Below are the code and all the weights of a small trained network. Each question names an input and a class and asks about switching units off, where a switched-off unit gives its printed mean instead of its output.

import numpy as np


def w(rows, s, z=0):
    codes = np.array(rows[::2]) - 128.0
    scale = np.full(codes.shape[1], s)
    scale[-1] = z or s
    return codes * scale


def f(y):
    return np.maximum(y, 0)


def log_softmax(a):
    a = a - a.max(-1, keepdims=True)
    return a - np.log(np.exp(a).sum(-1, keepdims=True))


def net(x, mask):
    res = np.array(x, float).reshape(1, 4) / 4 @ E
    y = f(res @ A[0][:, :-1].T + A[0][:, -1])
    res = res + np.where(mask, y, B[0][:, -1]) @ B[0][:, :-1]
    return log_softmax(res[-1] @ U[:, :-1].T + U[:, -1])


A, B = {}, {}
E = w([
[71,25,79,80,149,211,236,112,129,239],'x0',
[134,85,254,184,85,135,149,193,88,212],'x1',
[48,70,181,144,27,238,205,176,200,108],'x2',
[86,114,220,93,67,195,158,141,94,73],'x3',
],0.0078)
A[0] = w([
[172,206,224,152,218,39,97,172,118,181,169],'n1',
[176,184,151,117,102,61,68,92,173,43,178],'n2',
[92,93,174,99,2,196,172,221,122,56,234],'n3',
[142,195,74,170,140,36,95,169,112,56,182],'n4',
[5,82,165,146,36,207,214,135,117,115,225],'n5',
[73,123,238,137,92,173,176,146,131,131,206],'n6',
[147,216,84,138,160,91,52,120,129,32,181],'n7',
[129,39,36,112,209,85,170,52,133,222,251],'n8',
],0.0066,0.003)
B[0] = w([
[149,50,94,155,81,51,2,33,62,148,209],'n1',
[80,252,194,196,199,42,194,19,125,17,212],'n2',
[114,43,195,90,238,148,201,128,222,82,244],'n3',
[88,224,171,199,119,92,152,87,67,93,213],'n4',
[166,57,167,3,215,232,221,126,217,165,255],'n5',
[189,19,124,145,204,125,174,97,168,124,216],'n6',
[32,251,132,183,148,97,169,135,92,105,222],'n7',
[140,227,29,65,75,138,62,211,195,251,228],'n8',
],0.0072,0.012)
U = w([
[189,108,164,210,84,93,64,119,44,167,73],'0',
[115,53,206,44,191,233,215,145,178,85,105],'1',
[139,211,61,37,113,176,117,191,162,195,253],'2',
[66,254,199,199,135,92,156,107,95,64,62],'3',
],0.007,0.0024)

Each question gives the input, the list of numbers given to net, and the class t.
The units are the neurons (one row each of A and B). Each row of codes is followed by its name. A weight is (code - 128) times the scale printed after its matrix; where a second scale follows, it is the last column's (A, B and U).
mask holds one flag per neuron, in row order. A switched-off neuron (its flag False) gives its mean, the last column of its row in B, instead of its output. The means were averaged over made-up inputs and are rounded, as every weight is.
A unit's drop is (log p(t) with every unit on - log p(t) with that unit switched off) / (log p(t) with every unit on - log p(t) with every unit switched off).
The circuit of an input: a set's keep is (log p(t) with only the set's units on - log p(t) with every unit switched off) / (log p(t) with every unit on - log p(t) with every unit switched off). Starting from all 8 units, units are removed one at a time, each time the one whose removal leaves the highest keep (on an exact tie, the one counted first), for as long as the keep stays at least 0.8.
circuit, biggest first: the units of the circuit, biggest drop first
top k neurons: the k neurons with the biggest drops, biggest first
drop when u is switched off: that unit's drop, to one decimal
input [6,-5,3,-3], class 2: circuit, biggest first -> n8
input [2,1,-7,-3], class 0: top 4 neurons -> n5, n1, n3, n4
input [1,-2,-5,7], class 3: top 2 neurons -> n5, n8
input [2,0,-7,6], class 0: circuit, biggest first -> n5, n2, n3
input [-2,3,2,-3], class 0: circuit, biggest first -> n5, n3, n7
input [1,7,-6,-6], class 0: top 2 neurons -> n1, n5
input [2,-6,-7,-8], class 3: top 3 neurons -> n4, n7, n5
input [-2,4,4,-7], class 0: top 2 neurons -> n5, n3
input [3,7,-6,-3], class 0: top 3 neurons -> n1, n5, n3
input [-2,3,0,-5], class 0: drop when n6 is switched off -> -0.1
input [1,0,-1,-2], class 2: drop when n2 is switched off -> 0.2
input [2,-7,2,-6], class 2: drop when n2 is switched off -> 0.0
